Each row has a name. Each piece below is followed by the name of the row it came from, unless a question asks for something else. Each question is about the rows just above it.

Columns, left to right: Z U K E Q D A C W X
J: [145 120 131 117 152 192 151 163 179 114]
T: [119 181  92 166 109 124  90 130  83 114]
L: [114 142  89 144  68 111 131 156  80 130]
B: [168 116 162 142 113 168 174 182 138 102]
R: [ 63 145  86  96 124 114 103  85 132 167]
H: [137 116 133 105 146 155 127 140 178 123]
N: [145 126 116 123 144 184 145 144 180 103]
q: [145 120 131 117 152 192 151 163 179 114] -> J
[138 182 174 168 113 142 162 116 168] is which row, read backwards? -> B
Which column holds this, read top down? [ 68 113] -> Q
[145 126 116 123 144 184 145 144 180 103] is in which row? -> N

Columns, left to right: nadu gefup Kir livan
F: [ 85  67 104 125]
M: [132 101 114 118]
V: [ 99 142  87 115]
P: [147 153 146 110]
Y: [114 104  67 119]
S: [162 161 145 128]
G: [ 99 142  87 162]
Which row holds [110 146] read backwards? -> P
Which row holds [128 145 161] read backwards? -> S
q: [ 99 142  87 115] -> V
q: [ 85  67 104 125] -> F

Columns, left to right: bet Gomi gam Fof Mul Potin Vege Pev
tata: [ 98 137 121 144 133  89 153 134]
Pavub: [130 167 150 169 110 125 163 182]
mufis: [121 127 107  92 144 121 114 125]
[182 163] is which row, read backwards? -> Pavub
[150 107] is in which column, read top down? -> gam

Columns, left to right: kun moki Zive nev soser feka
Fol: [136 140 137 155 138 132]
goboz: [134 136 139 162 139 133]
tano: [131 133 133 142 133 130]
kulo: [132 134 130 134 131 129]
fedi: [128 129 129 130 129 128]
Nif: [134 137 134 145 135 130]
Fadi: [132 133 142 133 138 132]
ril: [139 142 146 186 147 137]
nutez: [131 133 131 137 132 129]
reb: [139 144 140 164 142 133]
Ket: [134 137 133 143 135 130]
Which row holds [139 142 146 186 147 137]? -> ril
Which column holds [134 130 145 133] top down? -> nev
q: [132 133 142 133 138 132] -> Fadi
Which row holds this, read backwards? [133 142 133 133] -> tano

Columns, left to right: pefu Suk Gani bukik
Lezun: [181 125 132  95]
guf: [181 125 143  63]
Durok: [171 123 139 171]
fuva: [171 123 139  70]
zop: [171 123 123 139]
[143 125 181] is which row, read backwards? -> guf
Which column holds this, read top down? [125 125] -> Suk

Columns, left to right: mopi Vaz Namu galog Zos
kesen: [ 90 109 127  88 164]
befek: [ 75 144 123 159 101]
Bagug: [156 140  70 107 132]
[159 123] is which row, read backwards? -> befek
Which column holds this, read top down? [164 101] -> Zos

Columns, left to right: lelip Saf zapat pusuv pur
baz: [116 106 100 137 156]
Lub: [153 191 190 100  62]
kovan: [115 100  98 140 161]
[190  98] is in which column, read top down? -> zapat
[115 100  98 140 161] is in which row? -> kovan
Which column holds this, read top down? [116 153] -> lelip
[156  62] is in which column, read top down? -> pur
[116 106 100 137 156] is in which row? -> baz

Columns, left to right: Kolev Nur Muvo keta Beku serem tared lafu
dab: [124 114 123 118 131 132 126 129]
Denol: [110 117 126 132 113 106 141 139]
dul: [122 124  84 115 129 129 127 127]
kofaf: [113 113  93 122 132 134 123 136]
padu: [119 117 107 126 127 133 123 131]
dute: [125 108 139 114 115  77 134 150]
fet: [123 124 114 127 126 132 124 129]
vumok: [117 124 125 134 114 116 139 133]
tem: [118 124 125 131 117 120 134 132]
zan: [110 111 136 134 112  86 141 151]
Which row holds [123 124 114 127 126 132 124 129]? -> fet
Which row holds [114 124 123] read backwards? -> fet
[131 113 129 132 127 115 126 114 117] is in which column, read top down? -> Beku
[126 127 114] is which row, read backwards? -> fet
Which column holds [132 115 122 126 114 127 134 131] top down? -> keta
Which column holds [ 77 132] top down? -> serem

Columns, left to right: fus Nol Rez nirub
Kulut: [ 84 100 137 117]
sis: [ 96 161 113 121]
losa: [ 90 137 136 119]
Lisol: [ 96 161 113 132]
lani: [105  90 135 118]
Which row holds this, read backwards? [135  90] -> lani
[105  90 135 118] is in which row? -> lani
Which row holds [ 90 137 136 119]? -> losa
[132 113] is which row, read backwards? -> Lisol
Which column holds [113 135] top down? -> Rez

Columns, left to right: Togob Porim kot veba Vam satu nago lut Lup
zot: [146 108 145 156 156 100 124 138 121]
pivi: [132 114 132 137 133 134 164 147 154]
fedal: [160 131 125 125 137 128  74  80  90]
nefun: [134 156 137  99 124 150  94 104 109]
mol: [125 131 125 160 145 119 114 124 101]
vuniz: [113 109 105 175 118  89 183 179 176]
Zafoz: [139 163 139 125 130 150 126 134 140]
tus: [146 104 146 124 138 119 152 145 155]
giron: [136 157 138 139 146 142  92 110  93]
Which row holds this, read backwards? [160 125 131 125] -> mol
Which row holds [119 145 160] read backwards? -> mol
Which column holds [138 147  80 104 124 179] top down? -> lut

Columns, left to right: Mis tese kude lavir bis datuv
Nemi: [183 121 154  81 148 100]
manid: [ 87 176 130 146 167 149]
Gad: [144 164 159 109 134  98]
Which row holds this, read backwards? [130 176] -> manid
[100 148] is which row, read backwards? -> Nemi
[ 81 154 121 183] is which row, read backwards? -> Nemi
q: [183 121 154  81 148 100] -> Nemi

Columns, left to right: pel rab pemub Tapur
buduk: [125 104 128  99]
lele: [104 125 125 141]
pok: [125 126 128  99]
zotol: [125 121 128  99]
[125 128] is in which column, read top down? -> pemub
Which column holds [125 104 125] top down? -> pel
Which column holds this, read top down? [128 128] -> pemub
q: [125 104 128  99] -> buduk
Which column holds this, read top down? [125 104] -> pel
Which row holds [125 125 104] read backwards? -> lele

Columns, left to right: lofe nosu vig nam let fidob vid gupi
fite: [126 111 135 129 120 183 117 147]
Sobi: [159 150 100 142 124 148 111 110]
zovi: [124 144 138 152 147 132  78  97]
mogel: [126 111 135 129 120  60 117 147]
Bivu: [ 94  81 149 125 130  80 125 102]
Fezed: [111  95 124 118 116 159 143 148]
vor: [100 142 124 145 111  71  97  73]
q: [159 150 100 142 124 148 111 110] -> Sobi
[111 148 124 142 100] is which row, read backwards? -> Sobi
[183 120 129 135] is which row, read backwards? -> fite
Which column holds [152 129 125] top down? -> nam
Which row holds this, read backwards? [145 124] -> vor
Where do [100 142 124 145 111  71  97  73] appear? -> vor

Columns, left to right: Ladu vadol Mubiv lufe
sim: [117 124 100 103]
Puguf: [118 120 102 110]
Ritu: [136 149 130 147]
mase: [125 115  98  86]
fudan: [101 110  97  93]
Zap: [129 125 125 113]
sutir: [147 181 186 176]
funop: [115 104  94 103]
sudu: [148 177 192 188]
q: [117 124 100 103] -> sim
The row with [101 110  97  93] is -> fudan
Which row holds this, read backwards? [113 125] -> Zap

Columns, left to right: lefiv vuraz kizo rezom dobos
pive: [ 83 167  68 179  87]
mif: [ 76 153  76 123 169]
zived: [ 65  59 191 138 143]
Lida: [138 135 125 124 105]
bofi: [ 70  80 197  58 166]
tik: [ 96 171  93 179 185]
mas: [136 178 182 157 161]
disip: [ 94 154 165 171  70]
Fazik: [ 74  92  95 167 106]
Fugip: [119 141  83 167  66]
[191  59] is which row, read backwards? -> zived
Which column holds this, read top down? [94 74] -> lefiv
Which row holds [ 66 167  83] read backwards? -> Fugip
Which row holds [ 87 179  68] read backwards? -> pive

Columns, left to right: los lus Beda vaf Pabab kani rozag fafo koge
godi: [181 175 169  98 108  97 130 120 172]
fafa: [110 110 102  91 138 118 125 122 143]
boz: [181 175 169  98  97 130 108 120 172]
q: [181 175 169  98  97 130 108 120 172] -> boz
q: [181 175 169  98 108  97 130 120 172] -> godi
Which row holds [130  97 108  98] read backwards? -> godi

Columns, left to right: nik limed Vako gof kimen fifur tazu Kebor
ror: [123 119 138 122 134 149 142 129]
kug: [139 138 146 120 130 142 133 126]
ven: [123 117 109 152  94 108 157 134]
fifu: [130 136 162  88 184 174  96 120]
muked: [124 117 102 159  85  97 158 135]
dut: [126 127 104 148 106  95 127 131]
dok: [125 122 141 121 134 150 142 128]
Which column holds this, read top down? [134 120] -> Kebor
Which column holds [ 88 159 148] top down? -> gof
Which row holds this, read backwards? [142 150 134 121 141 122 125] -> dok
The row with [125 122 141 121 134 150 142 128] is -> dok
[130 136 162  88 184 174  96 120] is in which row? -> fifu
The row with [126 127 104 148 106  95 127 131] is -> dut

Columns, left to right: sekel lofo kudo gubag fasob gur ver kifo nimi
nuku: [109 133 121 108 135 161 105 172 123]
vob: [ 71 167 137 103 160 114 148 181 172]
Bes: [101 150 164  68 115 140 163 172 149]
vusol: [ 63 168 152  80 189 108 177 168 164]
Which column holds [105 148 163] top down? -> ver
q: [ 71 167 137 103 160 114 148 181 172] -> vob

Columns, left to right: rapak Fis Zetov dil Tud pigi tuze
Big: [ 65 156  90  90 126 105 127]
puvo: [ 79 173 123 111 131 102 142]
Zem: [ 79 173 123 111 131 109 144]
tusap: [109 145 122 112 166 130 157]
Which column holds [ 90 123] top down? -> Zetov
Which row holds [109 145 122 112 166 130 157]? -> tusap
Which row holds this, read backwards? [144 109] -> Zem
Where do [ 65 156  90  90 126 105 127] appear? -> Big
Which column holds this, read top down? [131 131 166] -> Tud
q: [ 79 173 123 111 131 102 142] -> puvo
Which column holds [ 90 111 111] top down? -> dil

Columns, left to right: vur sezat Livik Mamim Midim fad ribe
dabi: [144 144 126 123  74 122  66]
sez: [145 130 145 118 115 147 136]
Zoga: [123 122  76 104 166 157  98]
pafe: [175 116 123 101 158 126 138]
pov: [146 146 117 126 133 138 108]
mig: [148 142 133 138 117 126 153]
nud: [123 146 135 117  87 164 108]
Timo: [167 137 124 115 115 134 116]
[126 117 138 133] is which row, read backwards? -> mig
[146 146 117 126 133 138 108] is in which row? -> pov

